Each row has a class, written as a number after it.
[ -36 -105   72 -101   -8   37  155  -78  -20  -82 -106  399 -110 -230
  -96  111  -48  130   20 -232  177 -108  -47   52   21 -136 -336 -199
   28  123  211 -447  192]
2
[-132   20 -102   65 -154 -192 -292  189  -43  639   54  416   54 -197
  -43 -133   60 -114   66 -185  163    8   56  119   85  264 -251 -294
  291   43  175   88   -4]
7
[ -25 -184   51 -184  -15   88  -96  -22    2 -100  189 -231  173   36
   62 -105   14  -71  110   34   38  -73   24  -10 -237 -241   32   23
  199  -56   -9 -198 -118]
0
[-218 -454 -548 -327  400  -35  204  -29  -57 -153 -287 -105  -75  -77
  -70  336   86  156  -92  -34    8   52 -474   43   98  213  270  166
  -63 -181   22 -203  371]
8
[ 391   87  106 -404    1 -209  -55 -104  -31  534  616 -441   29  151
 -183 -109  -53 -273  -52   37  105 -132  277 -229 -146 -257  302 -203
 -106   27 -115  388  244]
8
[ 444  155  -32   16  252  -99  240   29  -19  243 -200  -90   23   15
  111 -497  331  -95  -97 -132  130   88  110  -40 -258  -34  173  162
   77   60 -148  183  -28]
5
[ 101  139  182  337 -153  234  -75   43  119  233  336 -197   15  -45
   97 -174   15  -29 -107 -155  136  106  137 -150  -21 -130  250  187
   92   42 -164  243  -54]
6
[ 121 -138   15  334   91  106 -274    1   46  148 -132  201  -83   34
  -21 -290 -351 -130 -269 -266  237  263   97  195  149  173 -347 -151
  -12   78  316  -35   73]
1
[-107   45   85  401   98   80  146  108  -38  233  120   59  -25 -190
  320 -155  607  -81  -74 -395   10   -7 -112   44 -158    9  -58   30
  535  187 -494  300 -183]
9
[ 358  -24 -143  122   62 -490 -280  279   19  300 -196  213  234 -178
 -267 -143  101 -163 -221  -14  315  253  -57  192  215  267   -8   29
 -195 -129  182   32  300]
9
[ 589  304  207  143  246 -108  285  -28  376 -100 -380 -743   12  319
  183   17  183  361 -251 -150 -330 -150  227 -128  -21 -409  230  350
 -135   37 -416  445 -142]
2
[-387 -198  113  253 -147   17  111 -174   71 -117  353  102 -124  131
   -1  371  108  -70  -29   62 -296  138 -358  -10  251  270  -61   67
 -270   -7  -97 -115   14]
5
[ 363  124 -215  211  169  144  337 -137 -145  248 -211  130   13 -143
   58 -103  173   43 -227 -338  110   45   17  205  -52  241  240  389
   57  141   97 -141  279]
5
[ 139  113 -117 -274  162  140  219  -60  -94  -85 -462   73   27   69
  132  -21  166   47 -236 -268  119  -18  115  242  -77 -287  -80  164
 -151  148   41   79  220]
4
[-464   28  -45   33 -193  -37  213  -78   15  311  443  301 -215 -160
  -73  407  203  118   20  111 -382  -76 -536 -105  309  485  271   65
   28  250  160 -351  -54]
8
[-210  -82   74 -121   14   -6 -107  -94   24  -64  -32  -87 -159  264
 -102  344 -285   91   70  243 -292 -139 -286  -95  140  164  202  -41
  162 -170  -39  -19  -64]
8
[ -32    3   67 -131    1  104  -36 -105  -98   70  120 -126 -139  -32
  245   89 -136   89 -198 -119  -50 -356  229   14  121 -370  124  282
  198   -5   57 -130    3]
8
[ 227  -86  -85 -129  265 -149  -16  237  145  254  346 -130  -49   66
  -20 -197  340   50 -104 -240   85  -80   82  166 -173 -330 -371 -326
  -66  215  -46  -32 -100]
4
[ 130  -93  -13  137 -169   10  -62  143 -116  -69  -54   33  291 -279
  -32  -21  183 -201  105   93  172  184 -122   84 -208 -174 -159  -34
 -165 -116 -159   13  407]
0
[ 193   29   16  236   77 -144   77  102   38  307 -107  178  -88 -183
   -2   99  315  183  -80 -225    0   31 -216  113  163    5   26   87
   52   82   50  116   42]
5
[-152   57 -120 -134  139  212  -47   64 -190 -430 -395  -86  159  -46
  265   -2   24 -196 -149   32  400  -41   83  340 -296 -268 -314  169
 -444  -27 -289  -63  161]
4
[ 372 -136  305   57  294 -257  169   14  -36 -270 -123  181 -147   17
  -25 -279  -41  -47   99  172 -130   70  -83  -81  184   93   68   29
  136  -97  288   73 -125]
9
[ 249 -265  275  373  -99 -123  -56   84  -39  397  225 -212    2   38
 -119  298  452  183 -219   56 -378   -6  -96   -8  -15  -34  203  170
  274 -153 -266  259   -3]
6
[ 529   26  196  106  332 -162  384 -125  342 -238 -323 -301 -247  -14
 -137 -137 -333  421  345  304 -195  -86  -44 -266  -77  463  198  264
  157 -261  302 -386  129]
3
[ 661  154  -64  336  -84  218  290    5  -38  356  142  -31  236  -36
   80 -175  553 -215 -311 -359  220  492  249  -43 -142 -198   76  144
 -334  126 -308  356  488]
4
[ 186  -42  274  308  110 -149   55  136  104  107   95  101 -209   51
 -246  -90  125  165  -47    1 -212 -199 -294  -76   80   62  -77  -37
  337   -5  406  -25  -42]
5
[-165  -93   -9 -139  -89  296  -75   59   43  -44  554 -274 -132   27
  -39  123  -64  -26  150 -115    7  -41  -49 -200  -55 -212  -19 -176
   87  -13  -49  -88   25]
1
[  39  187  188 -409   65 -131  299   19  174   73  480 -346 -129 -197
  219 -185  277  356   98   28 -137 -471  312  119 -253 -578  214  338
  208  232 -181 -179    2]
3
[  65  -86 -133 -262  474   -3  390   -9  215 -413 -134 -101  -41  119
 -193  350  447  249 -387   -9    0  102 -296 -161   50   17  116   46
 -230   16 -441   45  135]
7
[  -7 -200 -318 -333  307   21  296  -85 -154 -415  180  -87  -43  -26
 -116  490  439 -131 -338 -154  220  -24 -300  -63   75 -309  166  253
 -517  -78 -163  -82  279]
9
[ 162  -32  212  -53   43 -216  -43    9  113  -20  281 -694  196   14
   83 -204  100  204  151  187 -111    8  -64 -112   74 -209  369  138
  118   19 -178  -57 -119]
5
[-359  -19 -120   84 -108  101 -102  168 -169   -1 -182  385  -10 -245
   26   31  119  -17  171  -87  -34   77 -275  257   63  252 -160  -17
  210   40  103   18 -112]
3
[ 263  -77  572  647 -255  -65 -244 -118 -297  534 -110  220   57   68
   19 -123  -59 -165 -182   81   14  142  116 -112  213  324    0    1
  225 -196  -73  219  -96]
5
[ 357   60  -12  107  151 -125 -135   -3   11  110  209  -22  166 -356
 -164   22   82  -58 -189   47   59  -26    0 -152  -25  -31  448   16
  277   66 -168  425 -181]
0
[ 285  -80  462  -87  -62  136  104  -38    0  214  217 -460 -124  -34
  237  251   94  201   19  -21 -270 -247  256    1  -73 -420  230  304
 -204   32 -196  442 -429]
0
[ 299    7 -124   19  212  -74  192  -54  -44   64 -182   75 -153  105
 -212 -344   36  300 -343 -324  105  -20  342  -96  234  -65 -132   -9
  141    3  187 -161  240]
5
[ 291  -17  -13  163  -29 -110  194  -92 -107  433 -263   77    8  -64
  -41 -183  342 -106 -290 -320   76  333 -132  -68  203  103  300  292
 -150   30  -52  311   90]
7
[ 612    4 -226  166  304  138  102   75    8  535  -52  -52  104 -106
   63 -362  298  102 -326 -362   -2  195  -15   10  126   59  289  182
  156  168   82  247 -160]
0
[-159  -73 -145 -209  118  177 -101  165   97   97  208  -64 -126   44
  -11  573  379  214  -31 -293 -243 -211 -504   83   52 -206  -13  -50
  329   24 -198  -62 -205]
0
[ 718  233   19  508  154  -79  116  117  104  299   29 -385   44 -119
   85 -481  354  -25 -319 -550  232   96  241  -89  -39 -308   97  275
   86   48 -308  241   79]
3
[-186 -147  -72  -35   79   43  320  -72  147   45  146  -77 -130 -134
  -18  280  397  247   99    1 -218  188 -423  -76  116  350  298  317
    6  -48 -176   56  107]
2
[ 131 -148   66  277   57   60 -149   16 -162    3 -572  326  -60   38
  -40   -2  -58  112 -184 -192  116  181  -34  107  200  119 -275  -37
  290 -163  133  -91  111]
7
[-398  236  210  -23 -379 -176  -53   12  222   98  758  574 -178  156
 -552  346  -20 -259  139  253   25    3 -252  -98  -65  233 -295 -543
 -307  201  239 -101  245]
1
[ 164   55  202  202  -87   38  171   79   50 -231  265 -218  137   -7
  189 -315  386 -174  -51 -125   16  151  -31  172 -253 -468  -75  199
 -171  179 -347 -168   58]
5
[ -59   92    0 -383  313  131  653 -456   90 -180 -171  433 -329 -247
  -40  134  -23  441  103 -268  -29 -305   76 -256   17  237  373  108
  377  319  186 -267 -588]
6
[-311 -180  -38 -299  -63  129   44   72 -150   32   48  286 -209   -9
  126  -20   -3  145  130 -100 -114 -150   -7  192   88 -267  -69   42
  185    6  167 -243  -39]
1
[-124 -177  231 -152 -271  378 -271   13 -115  817  364  574    8  -37
  -27   90 -193   53  -13   66 -112 -120 -104 -121  211  132  146 -338
  210  158  257 -125 -729]
6
[ 174   80 -129   -1  199 -166   63   97   27   27 -568  206  -16  -41
   -6 -159   85   45  -33 -202  113   35   -3  150   34    2 -288 -116
    6  -34 -100  186  155]
9
[-232   93  -31 -456 -119  112  113   88  192   73  149   53   46  219
   23 -131  -15  -21   94  -25 -243  -54  -97  119   59 -184   16  -66
 -205  241  171  119 -152]
8
[ 205 -127 -290  223   99 -261   35  -27  133  247 -134  667  103 -445
 -159  106  157 -217 -249   86  166  217 -390  167  -22   76 -336 -260
 -490  183  124 -118  363]
7
[-104 -117  337  521 -259  -57   41   10   31  364  554  134  -40  -20
   76  215  220   86  117   68 -316  118 -103   46  165  275   27  -75
   70  200  139   47 -120]
5
[-391 -277 -118 -166   44  425  113 -167 -334   43  -90  -72 -154  157
  165  172  -54  126   14    8  -50 -173  110  -98  -89 -139  -92 -126
   73 -140 -198  171   48]
3
[ 146   18  150 -261  -22  -37   95   37   43 -167  402 -278  269 -227
  318 -286   46 -117 -326  -69   -2 -250  616  142 -198 -899  -49  -45
 -114  471  -43   16  216]
1
[ -98   80 -185 -349   14  -15  356 -165  124 -403 -100  241   55  -44
   18  112  -74   59 -117   15 -108  -42   75  216   69 -163   63  202
 -469  263  100 -280   88]
8
[-318   70  -56 -138  -38  -31  185    0   77 -431  225 -128  122 -108
  135   72  221 -125  225  188  -94  125 -251   89 -209  104  250  232
  -29  132 -164 -274   67]
6
[ 465  161  378  274  -23 -242 -151   93 -153 -339 -270 -532  253  304
  118 -162   69  100 -267 -261   52  -98  397  137  175 -630    0  271
  240 -176 -409  -51  221]
0
[ -62 -305  269  197   38 -147   -5   10  176 -197  160  102   44 -123
  122  341  272   87   46  114 -184   64 -154  204  -81   47 -163   50
  160   47  -32 -171 -162]
7
[-106  -87  -78  185  -94   39 -217  206  -76  144  -79  -74  138 -200
  -12 -112  182    2   90  -44   83   65 -183  178 -137   81 -142   31
  307  -69  -37   26   75]
8
[ 263   46  -29  467   86  130   23  137  -51  421 -137  -77   14  -98
  149 -277  327  109 -261 -526   10   81   79   29  108   96  -34  100
  454   46 -277  201  -25]
4
[-232  -96 -165 -131   14  323  173  -45  -63  -28  287  -62 -107   14
  -27  195  -77   -1   85   70   77   69   41 -179  -33  191  -89 -229
 -335   46   -8   22  186]
9
[ 179  147 -379  152  195 -469  109  213  224  371  589   12  111 -404
 -159 -277  539  -39  159  -88  105 -155  -14  106 -306  130 -282 -265
   42  304  108  -63    8]
4
[ -73  -26  211 -367  160  360  208   -5 -128  166  -94  627 -275  203
  349  162  -97  154 -225 -444 -236 -255   68  337  400 -288  -36  -51
  107  324  151   21 -333]
5
[-154   22 -631 -264  189  211  307  -78  359 -210  201  101 -278  -89
 -151   61  -66 -154 -144 -235  -68   73   97 -168 -197   -9 -288 -233
 -546  167  -17  209  206]
6
[ 305  -33 -100  -28    1  -15 -118   43 -188  231  -62 -164  179  -51
  -41   38  289 -115 -259  -35   97  123  228   80  -63 -166   -4  106
 -181 -124 -193  517  235]
4
[ -69  245 -109  -19  173  -28 -143  -35  -28 -252 -170 -206   11  127
  -10 -425  -34   86  -22 -209  119 -113  177   84   70 -219  -78   98
  389  -87 -256  289 -117]
6
[ 367  -93 -278 -150  591  -35  116 -201 -136 -487 -834   37   68  -80
 -104   25  174   52 -263 -274  180   73 -289   98   55   54 -202   69
  212 -135  -55  -47  166]
5
[ 110 -364 -191 -647  170 -501  -50  110 -216  -18  382 -505  -11  -82
 -311  172  338 -461    3  134   84  -48 -276 -128 -325 -375  147 -210
 -356 -118  -69   97  330]
1
[  75 -124  115 -175  -75 -426  143   13  111  201  243  102  -28   57
  -77   32  187  -41   75  114 -368   45 -128   80   62   21  -72 -163
 -166  169  178 -222  134]
0
[  91  105 -165 -214  -64 -204 -311   58  -47  338 -241  108  112  -60
 -190 -258 -267 -327  195  256  206  -32 -194 -187 -192    0  -68 -380
   90 -215   30   54  259]
7
[  77  167  132 -186 -126  -34    6  -52   58  -76  165  -90   99  345
  -31  -50  -32  -69  -17    6   31    1  110  -63   27 -458  -17 -150
 -288  109  -21  -66    2]
6
